Here is a tiny trained network, its code and every weight. The questions are about switching its units off for an input and a class, where a switched-off unit gives its printed mean instead of its output.

import numpy as np


def w(rows, s, z=0):
    codes = np.array(rows[::2]) - 128.0
    scale = np.full(codes.shape[1], s)
    scale[-1] = z or s
    return codes * scale


def norm(h):
    return h / np.sqrt((h * h).mean(-1, keepdims=True) + 1e-5)


def f(y):
    return y / 2 * (1 + np.tanh(0.7978845608 * (y + 0.044715 * y**3)))


def log_softmax(a):
    a = a - a.max(-1, keepdims=True)
    return a - np.log(np.exp(a).sum(-1, keepdims=True))


def net(x, mask):
    res = np.array(x, float).reshape(1, 3) / 4 @ E
    u = 0
    for l in range(3):
        y = f(norm(res) @ A[l][:, :-1].T + A[l][:, -1])
        res = res + np.where(mask[u : u + 10], y, B[l][:, -1]) @ B[l][:, :-1]
        u += 10
    return log_softmax(norm(res)[-1] @ U[:, :-1].T + U[:, -1])


A, B = {}, {}
E = w([
[157,30,254],'x0',
[199,7,96],'x1',
[99,123,95],'x2',
],0.0067)
A[0] = w([
[122,110,173,31],'L0N0',
[102,113,127,83],'L0N1',
[83,96,103,63],'L0N2',
[160,121,102,126],'L0N3',
[99,250,137,243],'L0N4',
[124,66,175,94],'L0N5',
[129,131,132,2],'L0N6',
[141,157,159,133],'L0N7',
[146,142,118,171],'L0N8',
[127,98,162,99],'L0N9',
],0.018,0.0019)
B[0] = w([
[158,151,105,150],'L0N0',
[152,157,230,126],'L0N1',
[152,114,165,129],'L0N2',
[97,112,71,139],'L0N3',
[127,65,139,250],'L0N4',
[155,254,82,185],'L0N5',
[151,144,113,121],'L0N6',
[110,133,54,148],'L0N7',
[75,109,90,134],'L0N8',
[52,192,182,154],'L0N9',
],0.0073,0.012)
A[1] = w([
[244,120,70,122],'L1N0',
[224,81,219,211],'L1N1',
[131,203,91,205],'L1N2',
[170,161,80,93],'L1N3',
[172,151,138,63],'L1N4',
[140,95,178,150],'L1N5',
[222,138,127,106],'L1N6',
[85,130,187,2],'L1N7',
[111,101,128,72],'L1N8',
[73,142,177,104],'L1N9',
],0.011,0.001)
B[1] = w([
[2,105,120,252],'L1N0',
[119,177,72,211],'L1N1',
[142,140,210,217],'L1N2',
[192,53,91,180],'L1N3',
[111,170,147,146],'L1N4',
[154,176,64,147],'L1N5',
[42,82,176,191],'L1N6',
[76,69,110,165],'L1N7',
[171,142,96,139],'L1N8',
[74,54,71,185],'L1N9',
],0.0067,0.0035)
A[2] = w([
[184,170,26,180],'L2N0',
[127,194,164,90],'L2N1',
[84,138,140,168],'L2N2',
[107,110,149,21],'L2N3',
[149,119,136,27],'L2N4',
[109,82,79,173],'L2N5',
[168,138,164,254],'L2N6',
[158,109,32,98],'L2N7',
[96,99,87,129],'L2N8',
[142,139,10,65],'L2N9',
],0.012,0.0018)
B[2] = w([
[129,167,158,169],'L2N0',
[129,155,129,180],'L2N1',
[120,64,121,184],'L2N2',
[113,106,109,128],'L2N3',
[112,151,100,105],'L2N4',
[206,144,207,253],'L2N5',
[129,202,104,134],'L2N6',
[157,105,170,214],'L2N7',
[125,103,169,229],'L2N8',
[62,255,131,222],'L2N9',
],0.0065,0.0055)
U = w([
[158,212,136,203],'0',
[162,148,190,184],'1',
[94,43,93,88],'2',
[255,134,126,1],'3',
],0.0093,0.0028)

Each question gives the input, the list of numbers given to net, and the class t.
The units are the neurons (one row each of A and B). Each row of codes is followed by its name. A weight is (code - 128) times the scale printed after its matrix; where a second scale follows, it is the last column's (A, B and U).
mask holds one flag per neuron, layer by layer. A switched-off neuron (its flag False) gives its mean, the last column of its row in B, instead of its output. The means were averaged over made-up inputs and are rounded, as every weight is.
A unit's drop is (log p(t) with every unit on - log p(t) with that unit switched off) / (log p(t) with every unit on - log p(t) with every unit switched off).
The circuit of an input: a set's keep is (log p(t) with only the set's units on - log p(t) with every unit switched off) / (log p(t) with every unit on - log p(t) with every unit switched off). Starting from the 12 units with the biggest drops (on a tie, the unit counted first), units are removed one at a time, each time the one whose removal leaves the highest keep (on an exact tie, the one counted first), for as long as the keep stays at least 0.8.
units of the circuit, in order: the units of the circuit, biggest drop first
unit that matters most: the unit with the biggest drop
top k neurons: the k neurons with the biggest drops, biggest first
top k neurons in layer l: the k neurons of layer l with the biggest drops, biggest first
drop when u is switched off: that unit's drop, to one decimal
input [6,6,4], class 0: top 4 neurons	(L0N9; L1N1; L0N7; L1N5)
input [0,-1,3], class 3: top 3 neurons in layer 0	(L0N5; L0N4; L0N0)
input [8,-3,7], class 0: units of the circuit, in order	(L0N5; L0N4)
input [-2,5,7], class 1: top 3 neurons in layer 2	(L2N5; L2N7; L2N9)
input [-2,0,-3], class 3: units of the circuit, in order	(L0N5; L1N0; L1N6)
input [6,5,-1], class 0: top 4 neurons	(L0N9; L1N1; L0N7; L1N9)
input [7,5,5], class 0: top 3 neurons	(L0N9; L1N1; L0N7)
input [8,4,-6], class 0: unit that matters most	L1N1
input [4,4,1], class 0: top 2 neurons in layer 0	(L0N9; L0N4)
input [8,7,-3], class 0: top 3 neurons	(L0N9; L0N5; L1N1)
input [-3,-3,0], class 3: top 3 neurons	(L0N4; L0N9; L1N0)
input [-5,-6,-2], class 2: top 3 neurons in layer 1	(L1N5; L1N1; L1N3)
input [1,-5,1], class 2: drop when L1N7 is switched off	0.1
input [5,4,1], class 0: drop when L0N4 is switched off	0.1
input [-1,-8,-5], class 2: unit that matters most	L0N4
input [7,1,5], class 0: drop when L0N5 is switched off	1.1
